Here is a tiny trained network, its code and every weight. The questions are about switching its units off for an input and a class, where a switched-off unit gives its printed mean instead of its output.

import numpy as np


def w(rows, s, z=0):
    codes = np.array(rows[::2]) - 128.0
    scale = np.full(codes.shape[1], s)
    scale[-1] = z or s
    return codes * scale


def f(y):
    return np.maximum(y, 0)


def log_softmax(a):
    a = a - a.max(-1, keepdims=True)
    return a - np.log(np.exp(a).sum(-1, keepdims=True))


def net(x, mask):
    res = np.array(x, float).reshape(1, 4) / 4 @ E
    y = f(res @ A[0][:, :-1].T + A[0][:, -1])
    res = res + np.where(mask, y, B[0][:, -1]) @ B[0][:, :-1]
    return log_softmax(res[-1] @ U[:, :-1].T + U[:, -1])


A, B = {}, {}
E = w([
[128,125,129],'x0',
[116,255,154],'x1',
[212,148,183],'x2',
[94,92,197],'x3',
],0.0082)
A[0] = w([
[91,130,69,104],'n0',
[173,26,119,47],'n1',
[222,141,164,29],'n2',
[2,184,98,122],'n3',
[41,123,94,17],'n4',
[118,125,195,116],'n5',
[224,114,162,18],'n6',
[174,154,171,128],'n7',
[101,65,209,155],'n8',
[96,110,197,49],'n9',
[48,140,225,64],'n10',
[126,138,131,104],'n11',
[168,76,90,69],'n12',
[119,166,118,104],'n13',
[96,201,115,89],'n14',
[98,111,184,59],'n15',
[142,95,113,79],'n16',
[174,164,27,3],'n17',
[135,131,135,111],'n18',
[55,210,147,49],'n19',
[52,145,223,157],'n20',
[66,87,77,119],'n21',
[105,121,163,189],'n22',
[115,160,148,85],'n23',
[158,168,36,217],'n24',
[145,82,119,65],'n25',
[122,195,139,60],'n26',
[126,111,118,118],'n27',
[181,122,21,72],'n28',
[88,182,178,77],'n29',
[103,156,105,53],'n30',
[94,103,196,46],'n31',
[135,189,169,76],'n32',
[235,120,218,64],'n33',
[55,86,188,135],'n34',
[130,75,102,65],'n35',
[154,141,161,117],'n36',
[85,119,106,181],'n37',
[194,143,62,27],'n38',
[134,62,122,49],'n39',
[31,122,90,4],'n40',
[124,173,149,69],'n41',
[47,114,132,80],'n42',
[107,179,148,47],'n43',
],0.0098,0.0047)
B[0] = w([
[126,142,161,168],'n0',
[64,73,105,201],'n1',
[100,156,200,172],'n2',
[146,108,213,222],'n3',
[86,165,207,155],'n4',
[135,149,105,165],'n5',
[102,139,205,165],'n6',
[162,112,164,187],'n7',
[141,190,96,214],'n8',
[75,208,133,149],'n9',
[82,184,105,178],'n10',
[126,124,129,131],'n11',
[75,119,124,170],'n12',
[107,118,120,158],'n13',
[92,96,104,189],'n14',
[87,192,129,145],'n15',
[85,131,130,147],'n16',
[62,253,111,165],'n17',
[127,125,132,131],'n18',
[84,81,94,188],'n19',
[147,179,96,211],'n20',
[158,107,184,198],'n21',
[169,115,105,184],'n22',
[106,115,125,148],'n23',
[150,200,87,254],'n24',
[87,119,121,153],'n25',
[77,113,120,172],'n26',
[122,117,126,143],'n27',
[87,228,112,186],'n28',
[101,90,112,175],'n29',
[101,144,135,138],'n30',
[86,202,122,149],'n31',
[95,95,117,181],'n32',
[105,128,217,207],'n33',
[130,178,87,195],'n34',
[85,114,120,162],'n35',
[142,120,143,159],'n36',
[160,99,155,192],'n37',
[85,204,147,155],'n38',
[81,112,114,164],'n39',
[81,169,216,158],'n40',
[97,110,126,156],'n41',
[115,159,171,164],'n42',
[87,107,125,153],'n43',
],0.035,0.0053)
U = w([
[83,158,213,87],'0',
[13,112,84,105],'1',
[87,223,95,67],'2',
[92,160,134,247],'3',
[205,132,83,183],'4',
[174,2,122,92],'5',
[179,44,103,92],'6',
],0.0074,0.015)

Each question gives the input, the list of numbers given to net, and the class t.
The units are the neurons (one row each of A and B). Each row of codes is followed by its name. A weight is (code - 128) times the scale printed after its matrix; where a second scale follows, it is the last column's (A, B and U).
mask holds one flag per neuron, in row order. A switched-off neuron (its flag False) gives its mean, the last column of its row in B, instead of its output. The means were averaged over made-up inputs and are rounded, as every weight is.
A unit's drop is (log p(t) with every unit on - log p(t) with that unit switched off) / (log p(t) with every unit on - log p(t) with every unit switched off).
The circuit of an input: a set's keep is (log p(t) with only the set's units on - log p(t) with every unit switched off) / (log p(t) with every unit on - log p(t) with every unit switched off). Starting from the 12 units with the biggest drops (on a tie, the unit counted first), units are removed one at a time, each time the one whose removal leaves the highest keep (on an exact tie, the one counted first), for as long as the keep stays at least 0.8.
circuit, biggest first: the units of the circuit, biggest drop first
unit that matters most: the unit with the biggest drop
top k neurons: the k neurons with the biggest drops, biggest first
drop when u is switched off: that unit's drop, to one decimal
input [7,-5,-4,-8], class 2: circuit, biggest first : [n28]
input [-6,-6,-6,-4], class 0: circuit, biggest first : [n21 n40]
input [1,8,1,8], class 1: circuit, biggest first : [n19 n29]
input [3,-2,1,4], class 2: circuit, biggest first : [n8 n3]
input [-5,-7,6,-5], class 1: top 4 neurons : [n1 n3 n12 n21]
input [-7,8,-8,-2], class 0: top 2 neurons : [n3 n40]
input [-2,-8,-8,-5], class 0: top 2 neurons : [n21 n40]
input [3,-7,7,-2], class 0: top 3 neurons : [n33 n6 n2]
input [-5,-6,-8,-8], class 0: top 3 neurons : [n21 n40 n4]
input [-8,-6,-7,-8], class 2: top 4 neurons : [n28 n24 n17 n33]
input [-5,7,8,-3], class 0: top 3 neurons : [n33 n2 n7]
input [-1,5,-3,7], class 2: top 2 neurons : [n20 n10]
input [-5,7,-7,-6], class 0: top 3 neurons : [n3 n40 n4]
input [0,-4,3,3], class 1: circuit, biggest first : [n1]
input [5,-4,-3,-7], class 2: top 3 neurons : [n28 n24 n17]
input [5,-3,-5,-8], class 2: top 3 neurons : [n28 n24 n17]
input [-6,6,4,-6], class 1: drop when n6 is switched off : 0.0
input [-3,2,-3,-3], class 4: drop when n1 is switched off : 0.1
input [6,2,-7,4], class 0: drop when n3 is switched off : 0.2
input [2,5,-8,6], class 0: unit that matters most : n3
